Each row has a hidden trait or not; one of two labels after the row says which. A new part has a new trait and new labels.
[ 29  -4   8 -13   4 -12  11  -2   1  20   9  -8  43 -29  -8 -17 -11  -9
  -9   6   1   4 -31  18  13  -7  -5 -11 -14  16 -27 -10 -13  -6 -42  -6
  -6  14 -27 -17  -3  32  -5  -6 -18   5  15   4   3   2   5   0  -5   9
 -30   4   1 -10  16  22  -2 -14   5  18  -6 -17 -39   6   0 -27 -20 -23
 -15 -15  -8  -5 -10   4  -2  -6  17 -15]
Q609
[ 15  -2  -1 -13  -2   2  11   2  12  12  13 -12  23 -21 -10  -6  -9   1
   0   6  13   4 -30  22  11  -9  -7  -1 -12  11 -17  -4  -6   2 -29  -9
   0  -2 -21 -18  11  17  -2   9  -4  -2  -6   5   2   0   9  -8  -4  -1
  -7   7   2  -5   7  13   4  -3  10  11  -4 -20 -18  12   2 -11 -23  -4
 -11  -5   0  -8 -13   2  -3 -19   7  -7]
Q47
[-13  -5   7  29  21  27 -19   6  43   7  20   8 -60   2   9  16  -6  22
  -3  21  16   5  55 -31   7 -18  -4  15  -1   0  30 -20  -8  10  28  -9
  -3 -27   1   5  28 -23 -12  17  18  -5 -45  -2  -3   7  22 -30  -2 -34
  23  16   4  18 -18 -19  11   9   8 -22   8  -6  31  27 -12  10 -15  12
   2  18  17  19 -18  -7  -9  -6 -22 -17]
Q47
[  8  -4 -10 -25  -4   8  13  12   9   6   4 -12  15  -5  -7  -3  -1   3
   7   2  12  -2 -28  30  15 -16 -21   3  -5   6 -13  -2   7   5 -36 -19
   4  -4 -28 -23   4  22   0   8   8  -3  17   6  -1   3  10  -5  -3  -3
   7   5   9 -10   7  18   5  -1  16   2  -6 -15  -7   1   9  -6 -29  -5
  -7  -4   5 -14  -9  11  -4 -35   6  -1]
Q609
[ 11  -5   1 -16 -10   4   6  11  17  19  12  -5  24 -13  -8  -6 -10   1
   0  -1  13   9 -26  14  15 -17 -11   4  -7  10 -19  -9  -4   2 -23 -11
   2  -4 -21 -13   6  14  -4   7 -16  -4  -5   7  17   6   8  -9  -4  -2
  -4   5   7  -6   8  13   6  -5  17   8  -3  -9 -12   8   1 -10 -30  -9
 -18  -4   2  -5 -10   9 -11 -19   3 -13]
Q609
[  4  -3   8   6  -1   9  -7   7  32  14  18  -4   6 -11  -6   3 -15   6
  -1  10  15   6   1  -7  10  -4  -7   4   4   7  -1 -12 -12   3  13  -6
   3 -14  -9  -1  12 -10  -7   8 -12  -9 -28   2  17   9   6 -27  -1 -11
   6   5   1   5  -2  -1  10   2  19   2   3  -1   4  17  -2  -4 -22  -4
 -13   8   7  13 -15   0 -11  -7 -12 -18]
Q47
[ 22  -1  -2 -19  13  -8  22  -5   6   8   9 -16  26 -34 -11  -7  -6  -2
  -1  13  14  -3 -17  30   9  -3 -14  -6 -20  14 -13   0  -7  -1 -49 -10
  -5   8 -24 -29   6  26   0   0  -2   2  14   2 -17  -4  11  -2  -5   9
 -17   9  -1 -11   8  16  -3  -8   2  17  -6 -26 -37  11   5 -16 -15  -9
  -5 -15  -1 -15 -12   1   5 -20  12  -4]
Q609
[  4  -3   3  -6  -5   9   2   7  25  14  15  -6  16 -12  -8   1 -12   3
   0   5  11   5 -12   4  12 -14 -10   6  -2   7  -8  -8 -10   5  -8  -7
   2 -12 -15  -9  14   5  -5  13  -8  -7 -22   4   7   6   7 -19  -2  -8
   1   5   4   0   2   7   6  -1  16   8  -2  -8  -4  13   1  -7 -25  -6
 -13   4   3   3 -12   3  -9 -15  -6 -15]
Q47
[-27  -9 -22   7  24  42 -19  27  41 -18   7  -1 -63  35   9  38  23  34
  22  27  16 -16  40  -5  10 -19 -37  22  26  -4  37 -11  33  22  27 -24
  11 -36   3   1  12 -27  -2  19  59  -9  -8   0 -17  16  29 -20  -1 -37
  63   8  15   6 -27 -15  13  25   9 -44   7   0  63   9  12  23 -33  31
  20  32  33   4  -7  15 -12 -53 -13   1]
Q47
[ 25  -3  -3 -12   3  -8  18  -1  -6   8   6 -13  46 -14  -7 -16  -1  -6
  -6   8  10  -7 -35  35   8  -4  -9 -20 -18   8 -21  -7  -8  -7 -36  -9
  -7  21 -26 -22  -9  35  -3  -7  -7   6  37   2 -10   3   5   4  -4  19
 -22   3   3 -13  19  31  -4 -10   3  15 -10 -14 -33  -4   6 -26 -16 -21
  -6 -15  -6 -21  -7   7   5 -16  31   0]
Q609
[  2  -2  -4  -5  -4  11   2  10  25   1  11 -10   0  -3  -8   3  -8   8
   6   0  14   0  -8  14   9 -14 -13   7  -1   4  -3  -7  -2   6 -10 -11
   5 -13 -15 -10  13   1  -3  13   8  -9 -14   3   9   6   7 -20  -2 -10
   8   5   4   0  -2   9   7   4  16   1  -2 -10   5  10   3  -4 -24  -1
  -9   8   8   2 -12   5  -6 -23  -7  -8]
Q47
[ 21  -6  -4 -13  -3  -5   8   7 -14   8   4 -12  50  -7  -6 -13   4  -6
  -4   2   8  -5 -40  33  16  -8 -11 -17 -12   5 -25 -11  -1  -5 -35 -11
  -3  18 -36 -18 -12  35  -3  -6  -9   5  41   6  -1   8   3   6  -3  11
 -17   1   7 -13  16  30  -3 -10   7  10 -10 -15 -23 -10   8 -24 -32 -22
 -11 -10  -3 -18  -1  14  -1 -18  30  -2]
Q609
[ -9  -5  10  27  22  19 -19   2  33  10  20   6 -60   2   6  16  -7  18
  -1  26  15   5  52 -29   5 -14 -10  13   5   5  27 -18 -10   8  24  -5
  -2 -25   4   8  23 -20 -12  18  16  -5 -44  -3  -4   8  25 -27  -3 -28
  17  12   2  14 -17 -16   9   9   3 -16  10  -3  23  30  -8   6 -13   6
  -2  18  13  10 -20  -8 -11  -1 -19 -23]
Q47
[ 24  -4  -3 -14  -2  -8  13   3  -5  15   6 -11  40 -14  -5 -18  -4  -6
  -5   4   9  -4 -38  39  12  -6  -5 -18 -14   8 -24 -10  -4  -5 -34 -11
  -4  16 -27 -18  -8  37  -5  -6 -10   5  30   4  -1   4   2   6  -3  11
 -20   3   5 -11  17  28  -4 -11   8  14  -9 -15 -30  -4   4 -24 -24 -23
 -10 -15  -6 -18  -6  11   2 -12  27  -6]
Q609
[ 13  -5  -5 -23   0   2   9  11  10  11   4 -12   6 -11  -7  -7   0   2
   5   3  19  -1 -31  32  14 -14 -26   0  -4  11 -20  -4   6   2 -34 -16
   3   2 -24 -18  -2  21   1   4   3   0  22   6   2   6  11   1  -6   2
  -6   5   8 -10   4  20   2  -3  11   8  -9 -14  -9   5   8  -9 -27 -11
 -11  -4   5 -13  -6  14  -8 -34  11  -6]
Q609

New part:
[ -3   0  -2  -3   0  -3   6   0  -2  -7   7   0  -3   3  -3  -2  -2  -1
   3   6   2   1   0   3 -18  -2  -1   2   4  -6  -6   5   3  -5   0   1
   4   6   2 -10  -2   0   3  -3   1   2  -6  -1   0   1   2  -3  -2  -1
  -2  -1   1  -4  24   7  -1  -1   2  -4   0   1  -6   1  -5   0  -1   7
   3  -2  -2   1   0  -1   0]
Q789
[  0   0   0   3   0   6  -4  -1   1  17  26  12 -15  -4   4  -5   0   3
  -5  -1   1 -11   1  -3   7   1   2  -4   2   4   8  -9  -3   6   3  13
   3   2  -1   0   2   1  -5  -6   1 -21   2   0   0  -5  -3   3   1   6
   3   2  -2   2  12  -2   1   7  -4   9   1  -1   3   0   5   3   2   2
   3   1   3   1  -2   0  -2]
Q789
[ -3  -2  -2  -1  -1  -2   3   0   0   9  32   3 -14   0   0 -14  -4  -4
   1   5  -2  -8   1  -1 -22  -2  -2  -2   6  -2  -2  -1   2  -4  -4  12
   3  12  -1 -15  -3   4   2  -7  -1 -18  13   1   0  -8   2   1   0  -1
  -1   4  -1   2   9   6   0   7  -5  -1   0   2  -4  -2  -1   0   0   3
   5  -2   1   2  -5  -2   0]
Q789
[ -1  -3  -3 -11   0   0   6   0   0  -6   4  -7  11   3  -6  -7  -6  -3
   6   5  -1  -3   0   2 -16  -5  -6   2   4  -5  -8   8   4 -12  -2   1
   3   8   2 -10  -4   3   5  -2   1  -1  -1   0  -1  -3   5  -3  -2  -4
  -4  -1   4   0  -3   9  -1  -5  -1  -5  -1   1  -9   3  -6  -3   0   4
   2  -2  -3   2   1  -2   2]
Q789
[ -5   2   1   3   2  -4   2   1  -1  -3  12  -2  -2   1   1  -5   1  -1
   0   3   2  -2  -2   4 -24   1   3   2   3  -6  -2   1   2   5  -1   1
   3   5   2  -6   0  -1   1  -1   2   0   9  -1   1   3  -2  -1   0   0
   0   2  -3  -7   1  -4  -3  -3   6  -7   0  -1  -1   0  -1   4  -2  -1
   0   0   1  -2  -1   1   0]
Q789
[-10   2  -2   1   1   0   5  -1  -1  14  57   6 -15   3   5 -30  -3  -2
   0   8   0 -16  -1   3 -63  -3   1   0  11  -9  -1  -2   3   1   4  12
  11  34   2 -30   0   5  -1  -6   1 -18  24  -1   0 -10  -2   1  -2   6
  -1   9   0  -3  13   2  -6   6   3  -1   1  -2  -4  -1  -2   4   1   6
   8   1   2   1  -7   0  -1]
Q340
[ -5  -1   1  -1  -1  -5   4   1  -2  -3   9  -5   9   2   0 -19  -2  -3
   2   9   0  -1  -1   3 -36  -1   0   2   5  -6  -2   6   0   0  -3  -1
  -5  20  -1 -22  -2   3   4   1   0   6  33   0  -1   2   0   1   1  -2
  -1   6  -4  -2  -8  -7  -1  -2   2 -10   0   0  -3  -2  -1   1  -1  -3
  -1  -1   2   0  -1   1   0]
Q789
[ -1   1  -1   1  -4  -8   1  -1   0  -4  10   1 -21  -6  -3  12   4  -2
   4  -2   2  -2  -2   1  15   3  -2   6   5  -7  -4   4   3  -6  -7  10
   3  -1  -4   4  -3  -1   6 -12  -1 -18 -18   0  -1  -3   0  -5   0  -5
  -2  -3  -3  -3  19  15   0   1   3  -3   0   0  -7  -2  -3   2  -2   6
   4 -10  -4   1  -1  -1   0]
Q789
[  0   1  -1  -7   5   2   2   0  -2  -3 -17  -7  11   6  -3  -7  -4   4
   4   2  -1   2   1   3  -2  -5  -3  -2  -2  -2  -3   1   3  -1   5 -10
   2  -4   7   3   0  -3   0   7   3  13  -5  -2   1   3   3  -2  -2   0
  -3  -3   4  -2 -11  -1  -4  -9   4  -4   0  -1  -1   4  -6  -1   0   2
   3   6  -2  -1  10   0   1]
Q789
[  1   0   1  -3  -1  -6   2   1  -1 -15 -18  -6  -7  -2  -5  19   4  -2
   4  -3   1   7  -2   2  24   1  -1   6  -2  -6  -9  10  -1  -5  -6  -3
  -2 -13  -1   8  -3  -3   6  -3  -2  -3 -18   0  -1   6   0  -6  -1  -6
  -2  -5  -2  -5   2  13  -1 -10   5  -4   0   1  -6  -1  -3   0  -2   3
   1  -6  -6   0   3  -2   0]
Q789
[-11   7  -3   0   3  -8   4  -1  -4  13  58   5 -30  -2   2 -11   5   0
   3   5   2 -18  -4   8 -33   0   2   3  11 -15  -5   2   5   1   3  14
  13  25   5 -23  -1   0   1  -9   3 -30   0  -3   0  -7  -4  -4  -3   4
  -1   4  -2 -12  36  13  -8   4  12  -6   1  -3 -10   0  -6   9  -2  14
  11  -2  -1   0  -2  -1  -1]
Q340
[  2  -2   2  -2  -2  -4   3   0  -1 -13 -19 -11  26   3  -2 -12  -3  -4
   2   5   0   7   0   1 -19  -2   1   4   1  -4  -2   7   2  -3  -7 -12
  -6   3  -2 -10  -2   1   2   6  -1  19  27   1  -2   5   2   1   0  -3
  -2   2  -2   2 -23  -8   2   3  -1  -8  -1   1   0  -1   0  -2  -1  -8
  -4   1   1  -1  -3   0   1]
Q340
[ -1  -4   1   0  -4  -7   6   0  -1 -24  -5 -14  23   4  -5 -13   1  -8
   3   8   1   8  -1   2 -29   0  -1   7   5  -7  -4  11   4  -6  -9 -11
  -4   9  -4 -12  -2   1   9   3  -3  18  24   0  -3   6   3  -1   0  -8
  -4   1  -6   0 -23  -5   2  -5  -2 -15  -3   0  -4  -3  -4  -2  -2  -6
  -3  -5   1  -1  -5   0   2]
Q340
[  2  -2  -1  -1  -5  -2   0   0   0   0   1   4 -16  -6  -3  16   3  -3
   2  -3   1  -1   0  -1  28   2  -4   1   1   1  -2   3   2  -7  -5   8
  -2  -1  -3   8  -3  -1   3  -8  -2 -12 -20   2  -1  -3   0  -3   1  -4
  -1  -3   0   3   9  13   2   0  -4   3   0   1  -3  -2   1  -2   0   3
   2  -8  -3   2   0  -1   1]
Q789
[  0  -6   4   4  -5  -5   4   2  -2 -19 -10 -13  29   2   0 -25  -1  -8
  -1   9   0  15   0  -1 -49   0   2   3   1  -3  -1   2   1   0  -6 -14
 -12  11  -5 -21  -2   6   4  11  -5  34  47   2  -3   8   1   4   2  -6
   0   9  -9   5 -34 -22   5   3  -5  -9  -2   0   3  -4   4  -3  -1 -16
  -7   0   6   0 -10   2   1]
Q340
[ -1   0   0  -1  -1  -4   2   0  -1  -6   1  -6   8   1  -1  -9   0  -2
   2   2   1   2  -1   1 -16  -1   0   2   2  -3  -4   3   1  -2  -2  -2
  -1   5  -1  -9  -1   1   2   0  -1   9   8   0   0   3   1  -2   0   0
  -1   1  -2  -2  -3  -2  -1  -2   1  -6  -1   0  -3  -1  -3   0  -1  -2
  -1  -1   0   0  -2   1   0]
Q789
[ -4   2  -4  -9   5   2   4   0  -2   9  28   2 -14   6  -2  -2  -6   1
   5  -1  -1 -11   1   4 -24  -5  -4  -3   5  -5  -4   2   3  -5   6  11
  13  13   6  -9  -2   1  -1  -5   3 -17 -12  -2   1  -7   2  -3  -4   3
  -3   0   6  -4  25  15  -7  -4   5   1   0   0  -8   4  -7   1   1  11
   8   2  -2   2   6  -1   0]
Q789
[  0   5   1   2   6   2  -5  -1   0  10 -13   5   1   1   4  15   2   8
  -4  -5   1  -3  -1   0  37   2   2  -4  -6   1   4  -8  -2   9   7  -2
   3 -14   6  19   4  -4  -6   2   3  -6 -22  -3   2   4  -3   1  -2   6
   3  -4   2  -2   8  -3  -2  -5   5   6   1  -2   6   3   1   2   0   3
   0   7  -1  -2   9   1   0]
Q789
[  4  -6   2   0  -3  -4   3   1   0 -26 -60 -17  36   4  -6   7   2  -2
   3   3   0  19  -1   1   9   0   0   4  -6  -1  -4  11   0  -4  -8 -23
 -15 -12  -2   5  -2  -1   7  12  -3  44  12   1  -2  14   4  -2   1 -11
  -3  -2  -2   0 -37  -9   5 -13  -1 -10  -3   2   1   0  -1  -5  -1 -11
  -7  -1  -2  -2   1   0   3]
Q340
